Below are the code and all the weights of a small trained network. Each question names an input and a class and asks about switching units off, where a switched-off unit gives its printed mean instead of its output.

import numpy as np


def w(rows, s, z=0):
    codes = np.array(rows[::2]) - 128.0
    scale = np.full(codes.shape[1], s)
    scale[-1] = z or s
    return codes * scale


def f(y):
    return y / 2 * (1 + np.tanh(0.7978845608 * (y + 0.044715 * y**3)))


def log_softmax(a):
    a = a - a.max(-1, keepdims=True)
    return a - np.log(np.exp(a).sum(-1, keepdims=True))


def net(x, mask):
    res = np.array(x, float).reshape(1, 4) / 4 @ E
    y = f(res @ A[0][:, :-1].T + A[0][:, -1])
    res = res + np.where(mask, y, B[0][:, -1]) @ B[0][:, :-1]
    return log_softmax(res[-1] @ U[:, :-1].T + U[:, -1])


A, B = {}, {}
E = w([
[130,109,128,114,129,129,127,125,242,123,130,129],'x0',
[186,129,121,122,126,127,131,105,126,23,127,127],'x1',
[128,128,129,128,129,128,127,128,128,128,128,128],'x2',
[122,129,129,135,127,118,120,132,127,128,104,8],'x3',
],0.015)
A[0] = w([
[133,127,127,128,120,135,130,126,44,133,132,211,213],'neuron 1',
[129,122,133,124,124,132,132,128,156,130,128,154,128],'neuron 2',
[125,119,132,129,125,133,122,132,176,123,123,82,71],'neuron 3',
[129,132,129,137,122,124,127,126,56,138,117,58,130],'neuron 4',
[135,124,133,120,122,130,125,122,211,132,120,53,45],'neuron 5',
[128,128,120,122,129,126,135,126,133,140,129,129,180],'neuron 6',
[115,119,129,120,139,132,135,131,155,166,127,155,164],'neuron 7',
[168,116,132,120,132,132,124,115,116,5,127,124,179],'neuron 8',
[124,126,128,125,129,126,126,128,139,128,123,119,127],'neuron 9',
[107,129,124,132,129,124,135,128,109,219,126,106,254],'neuron 10',
[133,126,124,118,128,128,137,119,202,135,138,194,137],'neuron 11',
[134,139,118,138,126,119,129,127,120,111,121,119,100],'neuron 12',
[147,123,130,117,132,130,130,125,152,72,139,154,111],'neuron 13',
[131,121,124,126,126,127,138,125,182,145,123,180,135],'neuron 14',
[140,124,123,116,128,133,137,121,145,105,140,145,120],'neuron 15',
[134,131,126,128,123,130,131,124,117,132,132,138,123],'neuron 16',
[123,118,133,127,126,133,122,133,170,122,123,86,74],'neuron 17',
[131,136,122,136,127,122,126,128,121,114,122,123,100],'neuron 18',
[165,130,127,127,124,124,127,112,155,34,119,157,117],'neuron 19',
[131,130,130,132,126,135,128,127,89,130,130,167,164],'neuron 20',
[149,122,111,126,137,126,141,117,97,78,128,102,91],'neuron 21',
[127,127,133,133,130,134,120,130,94,124,129,164,147],'neuron 22',
[127,126,133,123,130,129,130,127,74,134,128,72,123],'neuron 23',
[137,125,125,114,127,130,135,120,135,123,135,133,121],'neuron 24',
],0.017,0.0058)
B[0] = w([
[122,141,135,123,171,93,170,123,140,140,143,219,230],'neuron 1',
[129,123,117,131,121,134,101,127,124,124,125,109,153],'neuron 2',
[130,141,134,130,147,111,157,128,124,130,137,174,171],'neuron 3',
[129,103,132,130,95,160,134,129,128,121,97,53,208],'neuron 4',
[125,142,138,122,163,98,168,125,123,137,140,215,204],'neuron 5',
[129,120,123,128,133,129,113,127,129,132,135,138,139],'neuron 6',
[131,133,148,126,117,129,57,126,120,124,133,144,169],'neuron 7',
[140,210,157,130,95,114,193,134,103,112,118,69,250],'neuron 8',
[130,131,123,130,131,127,130,127,125,127,131,140,134],'neuron 9',
[126,1,115,127,149,150,139,125,146,123,120,162,219],'neuron 10',
[125,112,94,135,105,154,52,132,128,131,135,84,205],'neuron 11',
[132,144,142,128,118,127,125,129,124,122,125,115,137],'neuron 12',
[123,106,87,127,144,129,173,129,131,132,115,90,183],'neuron 13',
[126,126,120,131,102,146,59,133,126,128,129,102,183],'neuron 14',
[127,115,98,125,135,126,147,124,126,131,120,107,156],'neuron 15',
[132,132,127,126,130,123,134,127,129,123,128,133,134],'neuron 16',
[130,140,132,129,143,113,154,126,123,126,134,170,166],'neuron 17',
[133,139,138,128,119,127,129,128,126,121,124,118,132],'neuron 18',
[122,103,57,128,161,129,198,125,130,129,127,71,222],'neuron 19',
[131,137,128,125,147,111,152,128,134,127,137,159,173],'neuron 20',
[130,184,172,129,104,126,88,127,125,134,145,106,175],'neuron 21',
[132,141,126,127,143,111,151,128,132,124,132,151,165],'neuron 22',
[132,112,133,127,100,149,132,130,129,119,107,67,185],'neuron 23',
[129,124,118,127,130,127,135,128,127,128,125,121,135],'neuron 24',
],0.028,0.02)
U = w([
[111,94,197,114,182,97,122,116,160,163,150,243,211],'0',
[123,62,70,138,113,181,141,133,139,115,99,54,158],'1',
[140,212,145,116,175,46,181,122,108,124,159,168,72],'2',
[146,167,204,141,37,159,100,147,100,106,107,64,2],'3',
[111,111,131,139,79,176,2,136,154,154,149,125,177],'4',
],0.0062,0.0021)

Each question gives the input, the list of numbers given to net, and the class t.
The units are the neurons (one row each of A and B). Each row of codes is followed by its name. A weight is (code - 128) times the scale printed after its matrix; where a second scale follows, it is the last column's (A, B and U).
mask holds one flag per neuron, in row order. A switched-off neuron (its flag False) gives its mean, the last column of its row in B, instead of its output. The means were averaged over made-up inputs and are rounded, as every weight is.
A unit's drop is (log p(t) with every unit on - log p(t) with that unit switched off) / (log p(t) with every unit on - log p(t) with every unit switched off).
The circuit of an input: a set's keep is (log p(t) with only the set's units on - log p(t) with every unit switched off) / (log p(t) with every unit on - log p(t) with every unit switched off). Starting from the 12 units with the biggest drops (on a tie, the unit counted first), units are removed one at a time, each time the one whose removal leaves the highest keep (on an exact tie, the one counted first), for as long as the keep stays at least 0.8.
circuit, biggest first: the units of the circuit, biggest drop first
most important unit: the unit with the biggest drop
k most important neurons: the k neurons with the biggest drops, biggest first
drop of u: that unit's drop, to one decimal
input [6,1,-2,3], class 2: circuit, biggest first -> neuron 10
input [0,1,7,7], class 3: 3 most important neurons -> neuron 1; neuron 4; neuron 19
input [7,8,3,2], class 2: 2 most important neurons -> neuron 5; neuron 8
input [5,1,4,1], class 2: 2 most important neurons -> neuron 10; neuron 5
input [1,3,-1,4], class 2: 3 most important neurons -> neuron 11; neuron 5; neuron 14
input [-1,2,5,1], class 3: 3 most important neurons -> neuron 1; neuron 5; neuron 10
input [2,-1,-1,0], class 4: 3 most important neurons -> neuron 1; neuron 19; neuron 8
input [-7,-1,-3,-1], class 0: 2 most important neurons -> neuron 1; neuron 8
input [-3,3,4,0], class 2: 2 most important neurons -> neuron 11; neuron 14
input [2,-2,-4,0], class 4: 2 most important neurons -> neuron 1; neuron 19
input [2,-1,3,6], class 0: drop of neuron 8 -> 0.2
input [-1,7,3,4], class 3: drop of neuron 4 -> 0.0
input [3,-1,8,5], class 0: drop of neuron 8 -> 0.2
input [1,-5,5,4], class 0: most important unit -> neuron 19
